Below is a small trained network, with its code and all its weights. Each question gives an input and a target symbol and asks what happens when units are switched off, that is, made to give their printed mean instead of their output.

import numpy as np


def w(rows, s, z=0):
    codes = np.array(rows[::2]) - 128.0
    scale = np.full(codes.shape[1], s)
    scale[-1] = z or s
    return codes * scale


def f(y):
    return np.maximum(y, 0)


def softmax(a):
    e = np.exp(a - a.max(-1, keepdims=True))
    return e / e.sum(-1, keepdims=True)


def log_softmax(a):
    a = a - a.max(-1, keepdims=True)
    return a - np.log(np.exp(a).sum(-1, keepdims=True))


def net(x, mask):
    ids = ['ΘΦΩβγδεζηλμπστ'.index(c) for c in x.split()]
    T = len(ids)
    res = E[ids] + P[:T]
    r = res
    for j in range(2):
        rows = slice(3 * j, 3 * j + 3)
        q, k, v = (r @ M[0][rows].T for M in (Q, K, V))
        z = softmax(np.where(np.tri(T) > 0, q @ k.T / 3**0.5, -1e9)) @ v
        o = O[0][rows]
        res = res + np.where(mask[j], z, o[:, -1]) @ o[:, :-1]
    y = f(res @ A[0][:, :-1].T + A[0][:, -1])
    res = res + np.where(mask[2:10], y, B[0][:, -1]) @ B[0][:, :-1]
    return log_softmax(res[-1] @ U[:, :-1].T + U[:, -1])


Q, K, V, O, A, B = {}, {}, {}, {}, {}, {}
E = w([
[76,135,159,167,185,207,79],'Θ',
[155,85,178,178,135,107,103],'Φ',
[144,173,107,153,163,175,145],'Ω',
[154,150,66,115,61,85,128],'β',
[43,132,181,223,155,117,144],'γ',
[159,161,46,116,115,166,121],'δ',
[252,95,133,187,162,166,204],'ε',
[172,115,162,142,86,66,117],'ζ',
[73,117,86,116,74,135,87],'η',
[187,59,124,75,105,222,88],'λ',
[164,193,164,71,122,131,33],'μ',
[153,179,120,197,153,116,176],'π',
[182,57,88,142,91,121,130],'σ',
[42,142,174,153,93,86,68],'τ',
],0.011)
P = w([
[101,147,189,112,69,163,165],'0',
[141,132,103,133,170,78,109],'1',
[120,134,109,189,96,146,104],'2',
[119,152,222,82,85,191,174],'3',
[144,117,96,107,195,79,104],'4',
[148,137,106,218,86,149,81],'5',
[128,147,226,85,87,211,169],'6',
[148,107,94,82,219,81,100],'7',
[166,141,99,245,71,156,55],'8',
[124,134,220,79,96,235,166],'9',
[148,95,92,53,243,76,97],'10',
[171,133,96,229,88,173,56],'11',
],0.013)
Q[0] = w([
[164,138,127,208,38,253,48],'H1',
[133,148,127,217,89,197,17],'H1',
[128,161,239,71,42,218,193],'H1',
[150,77,23,153,238,68,13],'H2',
[107,111,137,84,171,178,128],'H2',
[108,51,99,87,214,18,109],'H2',
],0.012)
K[0] = w([
[154,130,141,132,134,191,49],'H1',
[126,115,150,120,152,179,42],'H1',
[150,168,119,250,26,148,120],'H1',
[107,116,125,52,232,93,182],'H2',
[74,172,107,119,113,118,120],'H2',
[90,86,127,65,134,85,142],'H2',
],0.014)
V[0] = w([
[217,71,103,178,149,137,223],'H1',
[32,191,170,185,212,141,111],'H1',
[157,176,40,65,121,175,116],'H1',
[95,221,120,125,87,3,128],'H2',
[155,253,142,103,169,137,115],'H2',
[154,126,69,149,138,173,222],'H2',
],0.012)
O[0] = w([
[132,79,104,103,153,45,209,4],'H1',
[77,91,82,172,226,183,49,112],'H1',
[138,247,37,148,63,100,144,201],'H1',
[41,214,133,54,139,27,157,78],'H2',
[161,189,62,77,216,151,176,172],'H2',
[111,81,44,160,69,163,180,58],'H2',
],0.011,0.0027)
A[0] = w([
[143,132,134,152,233,17,133,25],'N1',
[150,133,95,72,116,27,39,108],'N2',
[106,117,180,148,69,203,187,97],'N3',
[134,155,16,207,147,126,105,2],'N4',
[21,126,86,171,110,149,156,231],'N5',
[160,81,94,220,75,81,95,188],'N6',
[74,117,76,53,160,61,230,172],'N7',
[166,108,98,154,254,147,31,145],'N8',
],0.0078,0.0031)
B[0] = w([
[196,176,149,245,85,186,124,172],'N1',
[155,21,125,125,59,96,142,183],'N2',
[123,131,97,158,123,42,71,189],'N3',
[111,118,187,136,189,41,73,201],'N4',
[226,68,103,87,128,172,140,164],'N5',
[106,138,130,128,181,131,206,206],'N6',
[77,134,249,119,132,172,147,180],'N7',
[79,128,74,135,106,108,188,246],'N8',
],0.011,0.012)
U = w([
[40,89,96,104,166,93,139,128],'Θ',
[217,54,92,225,108,127,109,54],'Φ',
[131,224,129,59,224,144,184,194],'Ω',
[49,169,138,113,73,120,193,105],'β',
[80,142,99,193,49,254,167,87],'γ',
[125,122,177,40,205,18,125,147],'δ',
[160,112,164,80,190,211,184,179],'ε',
[171,51,214,148,156,148,67,103],'ζ',
[109,59,57,80,69,4,100,102],'η',
[246,77,76,70,142,228,110,253],'λ',
[180,225,45,153,61,132,215,125],'μ',
[60,160,208,154,160,183,135,91],'π',
[139,66,115,78,148,93,197,129],'σ',
[110,199,132,221,88,111,4,116],'τ',
],0.0073,0.0074)

Each question gives the input, a string of symbols that net reads in full, and the target symbol t.
The units are the heads (3 rows each of Q, K, V and O) and the neurons (one row each of A and B). Each row of codes is followed by its name. A weight is (code - 128) times the scale printed after its matrix; where a second scale follows, it is the last column's (O, A, B and U).
mask holds one flag per unit, heads first, then neurons. A switched-off unit (its flag False) gives its mean, the last column of its rows in O or B, instead of its output. The means were averaged over made-up inputs and are rounded, as every weight is.
A unit's drop is (log p(t) with every unit on - log p(t) with that unit switched off) / (log p(t) with every unit on - log p(t) with every unit switched off).
The circuit of an input: a set's keep is (log p(t) with only the set's units on - log p(t) with every unit switched off) / (log p(t) with every unit on - log p(t) with every unit switched off). Starting from all 10 units, units are removed one at a time, each time the one whose removal leaves the highest keep (on an exact tie, the one counted first), for as long as the keep stays at least 0.8.
circuit, biggest first: the units of the circuit, biggest drop first
unit that matters most: the unit with the biggest drop
top k neurons: the k neurons with the biggest drops, biggest first
heads that matter: for each layer, one digit per head in row order, 1 if its drop is at least 0.15 and else 0, layers parted by /
input π ε Φ η Θ μ μ, target Ω: heads that matter -> 01
input η Ω γ β η τ γ Ω μ λ δ, target δ: unit that matters most -> N4
input μ π σ δ β, target β: circuit, biggest first -> [N7; H2; H1]
input β η σ μ ζ, target ζ: top 2 neurons -> [N1; N2]
input Φ γ μ ε Φ π γ Φ π η, target ε: top 2 neurons -> [N7; N5]
input μ Φ δ η η, target η: circuit, biggest first -> [N2; H2]
input δ μ η η δ μ β, target Ω: heads that matter -> 01
input β ζ Φ δ η π β π γ λ, target Θ: heads that matter -> 10
input π η η, target λ: circuit, biggest first -> [N5; N8; N3]
input Θ π τ, target Θ: heads that matter -> 10
input β ε Φ Θ, target ζ: heads that matter -> 11
input μ γ Ω, target τ: heads that matter -> 10
input Θ β δ δ δ δ η λ σ Φ, target η: circuit, biggest first -> [H2; H1; N3]
input τ β Φ Φ Θ Θ γ π Θ λ, target γ: circuit, biggest first -> [N8; H1; H2]
input ζ σ μ γ λ γ, target μ: heads that matter -> 10
input μ Φ γ τ δ Ω η π λ μ, target Φ: circuit, biggest first -> [H2; N3]
input λ Θ ζ μ, target δ: heads that matter -> 11
input γ β δ Φ μ δ η δ δ Θ, target μ: heads that matter -> 10
input η π δ ζ Ω λ β, target Φ: circuit, biggest first -> [H2]
input λ μ ε, target Φ: heads that matter -> 01
input μ η μ β Ω ε μ μ Φ ζ, target ζ: circuit, biggest first -> [H1; H2]
input Ω τ γ β, target Θ: circuit, biggest first -> [H1; N8]
input λ η Θ, target Θ: top 3 neurons -> [N8; N4; N1]
input γ β π δ Ω μ τ η σ μ π, target π: top 3 neurons -> [N7; N1; N4]
